Here is a tiny trained network, its code and every weight. The questions are about switching its units off for an input and a target symbol, where a switched-off unit gives its printed mean instead of its output.

import numpy as np


def w(rows, s, z=0):
    codes = np.array(rows[::2]) - 128.0
    scale = np.full(codes.shape[1], s)
    scale[-1] = z or s
    return codes * scale


def norm(h):
    return h / np.sqrt((h * h).mean(-1, keepdims=True) + 1e-5)


def f(y):
    return y / 2 * (1 + np.tanh(0.7978845608 * (y + 0.044715 * y**3)))


def softmax(a):
    e = np.exp(a - a.max(-1, keepdims=True))
    return e / e.sum(-1, keepdims=True)


def log_softmax(a):
    a = a - a.max(-1, keepdims=True)
    return a - np.log(np.exp(a).sum(-1, keepdims=True))


def net(x, mask):
    ids = ['αδεζηθμσφω'.index(c) for c in x.split()]
    T = len(ids)
    res = E[ids] + P[:T]
    u = 0
    for l in range(2):
        q, k, v = (norm(res) @ M[l].T for M in (Q, K, V))
        z = softmax(np.where(np.tri(T) > 0, q @ k.T / 2**0.5, -1e9)) @ v
        res = res + np.where(mask[u], z, O[l][:, -1]) @ O[l][:, :-1]
        u += 1
        y = f(norm(res) @ A[l][:, :-1].T + A[l][:, -1])
        res = res + np.where(mask[u : u + 8], y, B[l][:, -1]) @ B[l][:, :-1]
        u += 8
    return log_softmax(norm(res)[-1] @ U[:, :-1].T + U[:, -1])


Q, K, V, O, A, B = {}, {}, {}, {}, {}, {}
E = w([
[167,229,189,193,101,162,59,159,114,104],'α',
[105,75,230,103,121,72,81,209,148,132],'δ',
[158,247,98,172,126,206,107,63,82,159],'ε',
[143,18,84,97,120,127,186,149,220,186],'ζ',
[29,139,106,136,132,105,148,97,124,253],'η',
[74,87,161,121,118,65,144,181,200,180],'θ',
[71,209,97,185,150,152,142,88,111,219],'μ',
[217,135,189,93,119,197,62,163,85,59],'σ',
[105,87,34,126,140,151,201,65,159,241],'φ',
[159,37,232,26,184,133,105,187,120,85],'ω',
],0.0026)
P = w([
[176,114,133,118,131,91,53,97,127,199],'0',
[191,98,185,166,107,76,176,90,71,170],'1',
[126,111,92,202,233,136,81,154,149,121],'2',
[82,112,171,95,75,175,65,61,186,172],'3',
[186,108,188,154,113,88,190,99,68,186],'4',
[130,119,76,182,251,126,85,165,147,130],'5',
[64,115,182,94,38,207,99,104,186,172],'6',
[213,106,171,155,105,75,192,116,65,186],'7',
[113,123,78,187,246,139,89,177,139,131],'8',
[50,152,172,65,21,215,137,148,177,173],'9',
[206,116,171,158,102,80,194,124,72,184],'10',
[122,122,80,189,243,132,86,168,146,131],'11',
[54,211,115,15,18,180,190,224,176,155],'12',
],0.0017)
Q[0] = w([
[174,88,209,84,107,136,82,173,124,50],'L0H0',
[155,255,134,193,126,153,73,113,73,104],'L0H0',
],0.022)
K[0] = w([
[184,95,206,97,121,125,75,182,124,41],'L0H0',
[151,253,142,185,106,167,78,108,83,105],'L0H0',
],0.021)
V[0] = w([
[171,38,148,231,207,25,75,12,119,102],'L0H0',
[187,194,69,3,128,161,197,145,140,85],'L0H0',
],0.0038)
O[0] = w([
[80,253,92,105,70,132,159,211,84,118,243],'L0H0',
[35,152,128,173,104,85,74,46,123,108,3],'L0H0',
],0.0015)
A[0] = w([
[111,123,92,187,157,116,140,165,166,85,41],'L0N0',
[97,143,131,160,186,127,124,159,143,64,7],'L0N1',
[132,139,140,141,123,129,162,123,105,105,51],'L0N2',
[128,118,124,151,123,109,156,115,108,124,104],'L0N3',
[77,166,117,61,65,209,156,159,148,107,14],'L0N4',
[7,166,115,104,48,117,145,135,142,50,28],'L0N5',
[116,129,74,165,170,161,136,137,138,71,111],'L0N6',
[145,114,145,122,115,114,154,120,112,127,198],'L0N7',
],0.013,0.0013)
B[0] = w([
[134,101,87,207,243,121,144,140,126,166,183],'L0N0',
[61,126,164,173,70,81,196,70,91,124,162],'L0N1',
[114,77,128,109,134,99,254,169,163,141,119],'L0N2',
[198,136,166,117,130,135,153,183,130,58,131],'L0N3',
[87,199,101,120,163,158,227,138,172,155,253],'L0N4',
[82,235,206,70,97,171,42,80,206,145,172],'L0N5',
[201,145,150,62,84,219,181,196,148,109,177],'L0N6',
[126,194,126,166,130,134,167,119,114,146,169],'L0N7',
],0.007,0.0041)
Q[1] = w([
[250,160,114,78,97,3,150,127,114,180],'L1H0',
[132,130,152,139,118,48,122,103,124,123],'L1H0',
],0.015)
K[1] = w([
[214,171,93,2,61,60,33,78,108,200],'L1H0',
[110,143,168,115,114,25,127,71,145,176],'L1H0',
],0.011)
V[1] = w([
[96,141,225,94,163,77,115,255,134,156],'L1H0',
[127,152,134,92,222,169,126,79,37,50],'L1H0',
],0.0084)
O[1] = w([
[55,119,152,203,125,26,137,46,93,125,112],'L1H0',
[135,210,197,56,2,89,138,99,106,83,4],'L1H0',
],0.0033,0.0018)
A[1] = w([
[120,127,157,133,97,115,147,105,103,122,107],'L1N0',
[144,125,134,102,113,169,145,134,120,125,123],'L1N1',
[132,124,105,64,122,149,119,157,156,103,82],'L1N2',
[75,127,121,122,103,82,128,104,123,77,57],'L1N3',
[107,97,123,80,110,137,2,80,147,201,254],'L1N4',
[113,155,142,76,95,153,144,125,127,86,126],'L1N5',
[123,119,124,145,144,132,140,129,123,150,119],'L1N6',
[89,129,136,88,71,110,141,111,107,84,67],'L1N7',
],0.017,0.0029)
B[1] = w([
[121,114,125,149,106,154,130,166,96,122,183],'L1N0',
[121,138,119,121,136,71,106,139,121,139,218],'L1N1',
[117,147,120,148,126,175,143,71,110,99,180],'L1N2',
[144,118,141,46,161,134,152,111,136,172,139],'L1N3',
[150,141,213,106,62,165,8,74,154,108,254],'L1N4',
[90,113,107,112,110,153,132,135,179,162,244],'L1N5',
[130,135,148,106,94,135,95,110,138,114,209],'L1N6',
[146,134,117,147,150,91,114,105,158,42,176],'L1N7',
],0.016,0.006)
U = w([
[124,123,157,198,62,183,171,202,46,130,132],'α',
[88,40,162,60,140,112,180,106,42,209,118],'δ',
[56,193,80,94,104,166,175,112,190,208,152],'ε',
[201,51,87,126,193,187,109,194,171,176,97],'ζ',
[154,132,200,93,79,156,55,56,154,110,226],'η',
[78,84,134,244,186,68,122,61,130,159,16],'θ',
[157,184,135,98,142,2,111,182,100,175,179],'μ',
[90,107,48,158,79,71,109,190,186,36,8],'σ',
[170,206,55,148,187,160,136,71,58,74,67],'φ',
[146,95,178,56,175,105,225,110,133,30,152],'ω',
],0.007,0.0011)

Each question gives the input, a string of symbols that net reads in full, and the target symbol t.
The units are the heads (2 rows each of Q, K, V and O) and the neurons (one row each of A and B). Each row of codes is followed by its name. A weight is (code - 128) times the scale printed after its matrix; where a second scale follows, it is the last column's (O, A, B and U).
mask holds one flag per unit, layer by layer, with each layer's heads first. A switched-off unit (its flag False) gives its mean, the last column of its rows in O or B, instead of its output. The means were averaged over made-up inputs and are rounded, as every weight is.
A unit's drop is (log p(t) with every unit on - log p(t) with that unit switched off) / (log p(t) with every unit on - log p(t) with every unit switched off).
The circuit of an input: a set's keep is (log p(t) with only the set's units on - log p(t) with every unit switched off) / (log p(t) with every unit on - log p(t) with every unit switched off). Starting from the 12 units with the biggest drops (on a tie, the unit counted first), units are removed one at a time, each time the one whose removal leaves the highest keep (on an exact tie, the one counted first), for as long as the keep stays at least 0.8.
circuit, biggest first: the units of the circuit, biggest drop first
unit that matters most: the unit with the biggest drop
top k neurons: the k neurons with the biggest drops, biggest first
k most important neurons of layer l: the k neurons of layer l with the biggest drops, biggest first
input ζ ζ ζ ζ, target ε: circuit, biggest first : [L1N4]
input ζ α σ ζ φ, target ζ: circuit, biggest first : [L1H0, L1N4, L0N3, L0N4]
input ζ δ σ σ ε, target ζ: top 3 neurons : [L0N4, L1N4, L0N2]
input ζ σ ζ α α η η σ θ ζ η, target ζ: circuit, biggest first : [L0N4, L1H0, L1N4, L0N3]
input δ θ δ α ζ, target δ: 2 most important neurons of layer 1 : [L1N3, L1N4]
input φ η α α θ φ μ φ φ ω α, target φ: 2 most important neurons of layer 1 : [L1N2, L1N4]
input σ ε ζ θ σ δ ζ ω ε ζ ε σ, target σ: top 2 neurons : [L0N6, L0N1]
input ω α σ σ φ η σ θ, target ω: top 4 neurons : [L0N4, L1N7, L1N3, L1N4]
input φ σ σ α ε ζ ζ ε, target φ: top 4 neurons : [L0N4, L1N2, L1N4, L1N5]
input η ζ ε δ ε σ σ, target ε: top 2 neurons : [L0N4, L1N4]
input σ α σ, target σ: top 3 neurons : [L0N1, L1N7, L0N6]
input ζ α α θ ω σ δ ω, target ζ: top 3 neurons : [L0N4, L1N4, L0N7]
input μ ζ α η σ α σ α ζ ε δ, target μ: top 4 neurons : [L0N7, L1N4, L0N4, L1N5]
input α ε ω σ ζ, target α: most important neuron of layer 0 : [L0N4]
input α ζ ζ σ η μ ζ φ, target α: top 3 neurons : [L1N4, L0N3, L0N4]
input ω δ δ ε φ φ ω η, target ω: top 2 neurons : [L1N7, L1N3]
input α η ζ, target ζ: 2 most important neurons of layer 0 : [L0N0, L0N6]
input α φ ε ζ μ ζ ε σ, target α: top 2 neurons : [L1N4, L0N4]
input φ ε η σ α φ ζ φ ζ ζ σ, target φ: 2 most important neurons of layer 0 : [L0N4, L0N2]
input φ σ θ μ σ σ σ μ, target φ: unit that matters most : L0N4
input ζ ζ η ε ζ μ σ μ ω ε α, target ζ: 2 most important neurons of layer 0 : [L0N4, L0N2]
